Each row comes from the steps of one path. Every step used is in the known rows, and no mark comes twice. Write the path behind each row, first mark first.
Known rows
T/X/F/C/W: [ 112  352   72  -14 -184  -81  138   21  166  111  122 -178  -74   13
 -295  -76   65  -92 -166   58   -4 -133   33  155  148  139  -41   37
  -87  -46   35   86 -129  -43 -135  145 -132   84    3  -76   50   20
  103]
K/A/W/D: [ -15  310  174   -1 -126   94  130   76  -98   70 -107  -66   -3   18
  -24  -79   48  -66  -12    5  -44 -117  -84  132  145   42  -60  -17
  130   34  -11   65  -19   21 -297 -245   81  118  -22   93  -42   82
   -7]
C/T/K/A/X/W/F/D: [  70  222  227  -72  -17  173   34   83  126 -100   27   11  -81  -63
 -112  -58   83 -211 -243 -112   -4  -63   27  188  126  -93  -31   17
    8  166  -19   11 -445   43 -124   18   33   46   25  111  115   61
   90]
D/C/W/Q/K/A/X/F: [  78    8  212   76  -54   79  191   30  104  128  -37  -11  -75  147
   37  -50  -23  -29  -91  -22  -89 -140  -52  197   11  105 -160  -31
  -48  -26   78 -349 -130   55 -192  102 -252  155   23  -56  -81   18
   54]
T/K/A/W/D: [  36  277  183  103  -78  118   16  157   98  -45 -154  -37  -45  -28
  -88  -61   85  -46  -49  -74  -17 -151  -36  161  139   29   61   38
   89 -121    7   19 -202   69 -412 -195   63   14   -1  115  155    7
  -26]
Q/K/A/W: [  51   65   60  110 -198  154  127  -21 -147  161 -161   28  -54  -34
  -48    0   13  -16  204   -3   -5 -177   46   -3  -17   49  -11   -7
  -18 -236    1   28  -82   33 -351  -82  -55  197  -20   25  -80   19
   38]
K/Q/T/A: [ -17  -95  176   18  -21  -10  183   -2  152  -29   63  171  -60   66
   -2    0    4  -87  -52  -23  -70 -101  -16  164   82   69 -140  -28
   11 -143  -14  216 -281  -56 -270   61 -116  153   59  -22  -12 -111
  -54]
T/C/W/Q/K/A: [  32   -3  394  128   35  174 -208   60  -58   42    8    0  -69   91
 -176  -49   42  -46 -229  -76  -41  -83  -13  248  113  142    1  -15
 -223 -233   77  -51 -112  -38   20  130 -252  304   53   71   56  -99
   52]
W/D/C/T/A/X/Q: [ -24  -30   88   42  -68   67   98  146  -43  -48   44   92 -115   83
  -65  -79    0   12 -201  -99    6  -16  -50  334  104  -67  -20 -110
   62   57  111 -131 -210  -18  -15  -64   48  -64   -8 -106  -30   60
  -44]
Q/T/X/A: [   0  -16  155  127 -217   36  262   53  112   20  117   63  -28   89
 -139  -27   37 -181 -118   41   -3  -66   73   53   -5  207 -158  -90
 -238 -135   -7  176 -425    5   70   61  -78   89  -16   80   89  -99
   83]
T/K/A/X/F: [  53  406  179    6 -113   24  136  102  365  -24  -88  -91  -45  -41
 -127  -22   82 -154  -52  -70  -32 -120   14   73    6   68   30   55
   44  -83  -18   55 -165   28 -472  -56  -21   62   19   60  195   18
   43]
F/D/C/W: [  24 -103  -18   94  -52  115   50   98   24   34  -63   41  -88   97
   14  -46  -25   96 -235 -148  -23  -71  -74   64  293   -1  -79  -11
  126   26   39 -218 -160  -44 -346   27  -51 -200    0  -71   46  -60
   40]
F/X/T/C/W: [ -24  121  267   61  -16  158   25   -3  121   72   86  -21  -74   44
  -61    3    9  -79 -227 -142  -52   67  -53  140  127  -48  -61  -34
 -160  -89  -61  -44 -164  -33  333  126 -109  177   11   20   67 -110
   72]
C/W/Q/T/K/A/X/F/D: [  29   67  409  -78  -94   91   29  101  213   63  -28    6 -121  118
  -70  -54   15  -85 -242  -73  -81 -116  -59  152  322  199 -126   22
  -79   53  -44  -88 -292  170 -123  101 -238  123   70    3  182  -64
  165]
Q/T/X/F/D/C/W: [   8   31  105  100 -259   18  292   68  143   79  107   36  -55  138
 -138  -72    8 -115 -237   -7   12 -158   27  104  124  197 -123  -40
 -137 -124   31   29 -411   67 -132  140 -152  110   25  -16  137 -114
   90]
A/X/W/C/T/K: [  65  -93  216 -100  -88   57  182   60  400    3   95  -13  -16  -21
   13  -37   45 -126 -210  -42   80  -85  -19   74 -186  127   31  -50
  -88   99  -69 -115 -188  172 -143   13  -53   82   38  -11   83   99
   42]
X/T/A/W/F: [-101 -111  122  -22  -78  159  230   80   -1    8   -9    9  -18  109
  -82  -12   39  -31 -186   21  -52  -57  -26  200   28  104  -60  -93
   25  107  -58  -12 -355   36  -26  223   60  158  -22  -22   45   37
   11]
K/Q/T/X/W/D/C: [  71   57  246   62 -145  -17  249   11  219   11   99  151  -93   79
   28  -40    7 -139  -82  -80  -37 -179  -46  258   91   58 -108  -21
  -10 -190   12  151 -277   -2 -364    0 -147  152   52    6  -32 -148
  -77]
C/T/X/Q/K/A/W/F: [ 104  184  154    2 -109  211  116   44  -77    3   62   15  -90  -57
 -196  -88  111 -216  -24   12  -35  -92   59  273   73   -4  -94  -20
 -129   -6  -31   41 -339  -35   62  119   -1  164   -3   70  -97   95
   49]
X/A/K/Q: [ -17   39  365  -54   99  127  140   23  346   31   13   44 -112   25
    3   38   35 -160   27   91 -124   71  -19   37  108   12 -171  -59
   10  116 -122  172   -7  -57 -151  -28  -59  -15  -37   59  -14    2
  104]
C/W/F/D: [  69   91  256 -122  -95  130   11   97 -116  134  -74  -29 -128  102
  -47  -15   35   67 -228  -68  -39  -52  -66  105  357   88    4   29
  152   89   22  -91 -105  -40    8  160 -140   69   24  -42   33   -6
  127]
C/T/X/F/D: [  73  191   66  -59  -68   44    9   20   19  -66  163   -7  -65  -52
 -230  -89   61 -177 -194   -5   26  -54   44  201  225  -78  -79   17
 -101  163    1   65 -254   -7   18  114    5   26    0   17   28   35
  113]
X/F/D/C: [ -59  164  -32  -47  -80  -78  112   47   84  144   22  -48  -78  110
 -102  -43  -61  -43 -308  -66   -8  -61  -49   47  239   -2  -28   17
  116  113   12  -70  -27   10 -323  132  -26    7    3 -115  123  -26
  111]
A/T/X/F/W: [  65   39   39  -36 -115   -6  212   13  303   13   76  -60   12   22
 -216  -78   62  -94 -309  160   29 -154  -20  176  -22  114 -177    1
  122  -17  -39   37  132   57 -393   -8  -84  170  -46  -69  -17   59
  135]
K/Q/T/X/F/W/C: [  50   79  296  -13 -123  -35  231    8  110   74  141  113  -97   65
  -74  -39  -14 -193 -204  -33  -54 -198  -62  223  131  109 -128   30
  -74 -195  -29  174 -243  -27 -344   85 -149   98   87   -1  -44 -161
    9]
F/D/C/T/K: [  16 -169  -65  127  -11  144    6  115    7  -80  -15   96  -87   28
  -31  -68  -10    4 -274 -171    4  -57  -38  128  236 -107  -62    2
   75   38   37 -189 -311  -39 -351   21   57 -262   -3  -15   75  -54
   24]
A/W/F/D/C/T: [   7 -359  109   28  -79  247  146  145 -186   97  -50   50  -28   41
   53 -137   51   35 -249  -29   27 -146 -110  148  103   43  -26   -1
  218   92  -50 -195 -158   49 -208   73   95   29  -36    1  -55   95
   16]
T/K/A/W/F: [  53  222  188   78  -71  149   90  139   90   -5 -157  -57  -36  -18
  -75  -57  100  -85  -66  -42  -39 -155  -27  146   69   66   41   57
  101 -126  -13    9 -223   20 -368  -70   41   85   -1  136  120   32
   -5]
W/D/C/T: [  -8    7   82   60  -52   35  -16  111 -247  -43   49   98  -92   70
  -15  -71  -32   31 -181  -89   28  -20  -62  296  157 -144   13  -58
   53   69  148 -157 -141    3   17 -135   66 -100   -9  -43  -64   -8
  -35]
X/W/F/C/T: [  32   69  156 -136   19   57  103  -39   21  136   93  -90  -66   55
  -21  -25   -2 -112 -359  -23   16  -31    9  123  -35   -1    5  -41
   22  186   -1   17 -355   67  236  157  -59  217   21   28   21   95
   67]
W/D/C/T/K: [   8   21  103   97  -51   51  -40  146 -187  -74   21  102 -105   58
  -38  -73  -15   30 -196 -115   35  -46  -53  319  173 -145   48  -42
   53   21  153 -168 -203   20  -50 -143   69 -121   -4  -26    1  -25
  -41]
W/Q/T/K/A/X/F: [ -32 -243  278   -8  -97   30  101   66  236  -12   31   79  -77   88
  -42  -72  -10 -215 -197  -34  -62  -93  -36  191   35  176 -120   33
 -177  -79  -75   38 -316  159  -52  132 -116  117   53   82  147  -69
   93]
Q/K/A/X: [  79  108   62   46 -267   98  203  -36   44  135 -117   24  -78  -54
  -68   30   16  -72  221  -40   -3 -135   74  -39 -103   62   -7   -1
  -35 -237    2   76  -54  -28 -395  -33  -95  160   -8  -20  -65   17
   66]

Which path is each row?
[  29  -53  180   34  -10  196  140   67  -23   42    7   64 -147   33
 -109  -78  -57   29 -382 -205    1 -151  -51  204   69 -108  -91  -80
  122  -44   47  -84 -336   12  -66  -15  -50 -179   15 -121  -13   28
   34] | F/W/D/C/T/A/X/Q/K
[  38 -341  252  -30  -56  244  375   12  556    4   28  129 -141   39
  126  -63   39 -125  -29   44  -63 -123  -72  172   44   19 -105   31
  146  -96 -125  153 -144   26 -436  120 -136   27   27   39  -19  -34
  -11] | A/K/Q/T/X/W/F/D/C
[  39   27  239   52  -70   94   99  118   -4  -52   70  114 -154   60
  -45  -79   16  -60 -132  -42  -22  -41  -71  376  220 -120  -66  -60
   57   44   92  -25 -138  -53 -138 -121   13  -96  -25  -10  -88  -11
  -11] | W/D/C/T/X/A/K/Q
[  66   18  216  -10  -54   59  -11   28  -21  142   40  -92 -114    0
 -128  -39    2  -16 -154  -13  -77  -75    6   94   69  131 -113   16
 -122  -21   25 -120 -310   22 -150   22 -165  -48   54  -99  -35   12
  117] | F/C/W/Q/K/A/X
[  40   55   75  114 -151   81   45  116 -187    6   26  108 -153   60
 -100  -70   -8   -2  -98 -105   18  -67  -19  347  153  -95   22  -70
  -18  -90  133 -118 -196  -23  -39  -67   19  -52  -11  -68  -73  -15
  -36] | W/D/C/T/X/Q/K
[  38 -275  141   16 -167   76  109   -5   86  108  -70   71 -146   65
  -43  -53  -44 -126  -59  -75  -69 -126  -43  188   98   87 -118   41
  -80 -133  -37  -41  -83   30 -269  152 -144   93    8   -3  -41  -16
  109] | W/Q/K/A/X/F/D/C
[  10 -256  -66   59  -32  141  160   74  196  -55   23   68  -70   58
  -19  -77   -3    0 -335 -150   22  -66  -36  119  152  -45 -119  -67
  109  134   11 -135 -335  -23 -298   72    6 -144  -16  -63   66   41
   34] | F/D/C/T/A/X/W
[  87  309  121   38 -299   52  147    2  -76  197  -74  -34 -133   14
 -259   -5   22  -58  -15   51  -12 -188   58  157  122   93  -60   -5
   -6 -220   75   78  -78   -3 -470  -83 -145  242  -14  -75  -63    0
  154] | Q/K/A/T/X/F/C/W/D
[ 121  196   42  167 -277  137  259   81  132   91  -58  -22 -123   19
 -187  -78   89  -93  102  -30  -40 -180   23  261   47  137  -36  -42
  -77 -323   -1   46 -146  -73 -265   41  -65  102  -29  -13  -62   33
  -46] | T/X/Q/K/A/W/D/C
[ -33   38  298  -28 -173  108  190  154  384   59   62   44  -74   43
  -63  -40   57  -95 -138 -120   -5  -32    0   62 -119  220    0  -94
  -75  -93  -79  -42 -181   85 -170   52 -106  101   52 -127  140  -11
   21] | A/X/Q/T/C/W/D
[  -4 -100  203 -106 -209    3  270   96  423  109   66    3  -73   76
  -28  -73   -3  -90 -262  -88    8 -106  -58   23   39  178  -89   -7
   50  104  -76 -127 -101  126 -384  145 -137   42   27 -154  140   11
  143] | A/X/F/D/C/W/Q/T
[  35   54  331  115   27  160   92   73  113   73   36   56 -128   12
  -14  -55   31  -97 -206 -121  -56   21  -91  204  243 -117 -171  -64
  -10    4  -64  -41 -198  -43  173 -115  -19   48  -54   39   -7   -6
   79] | F/X/A/W/D/C/T/K/Q
[  47 -170   70   86  -29  186  147   87  194  -56   34  110 -135   31
  -37  -75   21  -86 -213 -101  -52  -54  -55  183  285  -83 -176  -14
   81   62  -26  -49 -241 -114 -434   43    2 -237  -25    2  -15  -41
   54] | F/D/C/T/X/A/K/Q
